Below is a small trained network, with its code and all its weights. Each question gives an input and a class and asks what happens when units are switched off, that is, made to give their printed mean instead of their output.

import numpy as np


def w(rows, s, z=0):
    codes = np.array(rows[::2]) - 128.0
    scale = np.full(codes.shape[1], s)
    scale[-1] = z or s
    return codes * scale


def norm(h):
    return h / np.sqrt((h * h).mean(-1, keepdims=True) + 1e-5)


def f(y):
    return np.maximum(y, 0)


def log_softmax(a):
    a = a - a.max(-1, keepdims=True)
    return a - np.log(np.exp(a).sum(-1, keepdims=True))


def net(x, mask):
    res = np.array(x, float).reshape(1, 5) / 4 @ E
    u = 0
    for l in range(2):
        y = f(norm(res) @ A[l][:, :-1].T + A[l][:, -1])
        res = res + np.where(mask[u : u + 14], y, B[l][:, -1]) @ B[l][:, :-1]
        u += 14
    return log_softmax(norm(res)[-1] @ U[:, :-1].T + U[:, -1])


A, B = {}, {}
E = w([
[110,163,156,163,71,227,213,149,140],'x0',
[126,169,84,131,132,126,136,2,157],'x1',
[134,130,74,193,147,173,83,132,112],'x2',
[90,72,141,160,137,97,177,116,115],'x3',
[177,75,165,129,137,156,120,85,141],'x4',
],0.0097)
A[0] = w([
[55,224,75,135,97,18,144,158,130,27],'0.n0',
[102,179,121,79,107,145,184,51,128,134],'0.n1',
[150,123,142,26,136,45,156,133,151,59],'0.n2',
[141,111,51,118,93,89,108,44,102,95],'0.n3',
[221,249,131,2,137,168,70,133,130,96],'0.n4',
[179,94,164,90,117,120,148,109,136,76],'0.n5',
[122,73,108,71,149,36,43,105,155,24],'0.n6',
[113,106,105,169,151,122,134,129,112,6],'0.n7',
[188,108,81,232,140,126,70,120,115,83],'0.n8',
[213,63,168,133,110,130,102,67,145,92],'0.n9',
[140,143,136,81,105,74,163,87,140,109],'0.n10',
[147,137,177,64,102,133,208,135,143,89],'0.n11',
[172,65,127,66,104,94,131,218,110,4],'0.n12',
[55,32,121,191,173,40,249,82,86,73],'0.n13',
],0.0098,0.0031)
B[0] = w([
[155,54,150,2,167,199,124,69,103,212],'0.n0',
[153,177,182,164,178,131,156,190,151,214],'0.n1',
[9,156,112,153,130,108,130,104,60,208],'0.n2',
[140,183,197,155,203,138,95,173,163,207],'0.n3',
[124,73,88,86,4,62,89,126,230,249],'0.n4',
[92,143,114,51,131,151,116,134,86,166],'0.n5',
[213,150,127,222,53,155,215,102,47,240],'0.n6',
[82,139,107,140,104,123,126,129,150,143],'0.n7',
[7,155,112,118,109,128,133,114,71,206],'0.n8',
[131,97,120,10,164,164,135,122,134,198],'0.n9',
[77,168,134,153,155,150,95,96,98,185],'0.n10',
[31,175,126,160,98,149,172,86,67,200],'0.n11',
[147,159,212,161,195,138,80,176,169,210],'0.n12',
[159,126,78,57,7,86,51,142,234,255],'0.n13',
],0.012,0.0075)
A[1] = w([
[120,142,60,136,143,175,112,168,131,101],'1.n0',
[186,139,93,175,83,168,245,133,121,60],'1.n1',
[103,143,128,155,79,128,121,100,75,90],'1.n2',
[135,167,125,156,233,89,135,64,202,117],'1.n3',
[81,95,49,167,179,137,115,116,138,66],'1.n4',
[115,137,93,52,128,149,145,124,78,125],'1.n5',
[208,118,95,137,166,6,73,83,45,88],'1.n6',
[89,102,60,174,150,162,81,131,122,2],'1.n7',
[113,74,137,130,111,118,125,179,108,137],'1.n8',
[98,68,179,157,194,113,110,221,144,106],'1.n9',
[158,40,120,24,186,179,169,106,103,56],'1.n10',
[126,160,146,78,105,163,176,158,156,127],'1.n11',
[126,97,145,156,123,184,126,101,153,87],'1.n12',
[56,130,90,135,169,111,136,127,132,61],'1.n13',
],0.013,0.0026)
B[1] = w([
[102,94,182,93,164,61,165,71,129,169],'1.n0',
[139,48,126,163,120,209,173,154,124,181],'1.n1',
[102,122,151,172,191,189,106,125,214,218],'1.n2',
[205,226,164,95,101,134,104,177,64,167],'1.n3',
[55,159,170,126,106,103,166,101,92,145],'1.n4',
[123,108,116,168,206,82,111,144,126,208],'1.n5',
[109,44,104,160,109,181,249,207,95,199],'1.n6',
[38,152,193,89,98,82,128,128,89,160],'1.n7',
[158,203,79,78,136,144,148,38,157,187],'1.n8',
[225,226,128,134,125,136,112,109,130,189],'1.n9',
[170,64,72,107,216,69,108,92,112,168],'1.n10',
[183,78,97,175,162,95,108,128,63,254],'1.n11',
[100,137,88,104,121,69,148,202,122,152],'1.n12',
[110,128,165,177,148,139,102,107,134,153],'1.n13',
],0.014,0.0078)
U = w([
[142,63,96,214,121,184,211,169,93,220],'0',
[210,247,151,123,129,133,107,149,97,121],'1',
[118,87,68,90,26,87,100,128,191,131],'2',
[17,146,149,153,177,113,127,94,88,138],'3',
[164,62,73,98,220,93,109,108,79,163],'4',
[150,100,117,199,172,138,71,112,185,6],'5',
],0.013,0.0024)

Each question gives the input, the list of numbers given to net, and the class t.
The units are the neurons (one row each of A and B). Each row of codes is followed by its name. A weight is (code - 128) times the scale printed after its matrix; where a second scale follows, it is the last column's (A, B and U).
mask holds one flag per neuron, layer by layer. A switched-off neuron (its flag False) gives its mean, the last column of its row in B, instead of its output. The means were averaged over made-up inputs and are rounded, as every weight is.
A unit's drop is (log p(t) with every unit on - log p(t) with that unit switched off) / (log p(t) with every unit on - log p(t) with every unit switched off).
The circuit of an input: a set's keep is (log p(t) with only the set's units on - log p(t) with every unit switched off) / (log p(t) with every unit on - log p(t) with every unit switched off). Starting from the 12 units with the biggest drops (on a tie, the unit counted first), units are removed one at a time, each time the one whose removal leaves the highest keep (on an exact tie, the one counted first), for as long as the keep stays at least 0.8.
circuit, biggest first: the units of the circuit, biggest drop first
k most important neurons: the k neurons with the biggest drops, biggest first
k most important neurons of layer l: the k neurons of layer l with the biggest drops, biggest first
input [-7,-7,-5,7,-4], class 0: circuit, biggest first	[0.n6]
input [4,4,7,3,-8], class 4: 4 most important neurons of layer 0	[0.n0 0.n2 0.n11 0.n10]
input [-7,7,6,-5,-5], class 0: 3 most important neurons of layer 0	[0.n6 0.n13 0.n12]
input [0,7,3,1,-6], class 1: 3 most important neurons of layer 0	[0.n3 0.n1 0.n9]
input [0,-3,-4,0,-2], class 3: 2 most important neurons of layer 0	[0.n11 0.n2]
input [-7,5,2,5,2], class 0: 2 most important neurons	[0.n6 1.n6]
input [-3,-3,-2,6,-7], class 4: 2 most important neurons	[0.n0 0.n4]
input [-5,-5,-6,7,3], class 2: 2 most important neurons	[0.n13 0.n8]
input [-5,-2,1,5,5], class 0: 2 most important neurons of layer 0	[0.n6 0.n4]
input [-5,-5,0,1,-4], class 0: 4 most important neurons	[0.n6 1.n6 0.n3 0.n1]
input [-3,4,0,-2,2], class 1: circuit, biggest first	[0.n3 1.n3]
input [-2,-8,-5,-1,-6], class 1: 2 most important neurons	[0.n12 1.n9]
input [-7,2,-6,-7,6], class 0: 4 most important neurons of layer 0	[0.n6 0.n13 0.n0 0.n2]
input [2,-7,4,7,5], class 1: circuit, biggest first	[1.n9]
input [7,4,8,0,1], class 3: 2 most important neurons	[0.n6 0.n8]
input [-7,-4,7,2,-3], class 0: 2 most important neurons of layer 0	[0.n6 0.n2]
input [6,3,-5,7,1], class 2: 3 most important neurons	[0.n13 0.n6 1.n6]
input [-5,-8,-8,8,-1], class 1: 3 most important neurons	[0.n12 0.n4 1.n9]
input [2,-6,5,-2,-8], class 4: 3 most important neurons of layer 0	[0.n0 0.n3 0.n1]
input [3,-6,3,-7,0], class 2: most important neuron	[0.n4]
input [-3,-2,-6,4,3], class 3: 2 most important neurons	[0.n2 0.n4]
input [3,2,-4,-4,-6], class 4: 2 most important neurons of layer 0	[0.n0 0.n13]
input [5,-2,1,-6,-1], class 2: 2 most important neurons of layer 0	[0.n4 0.n6]
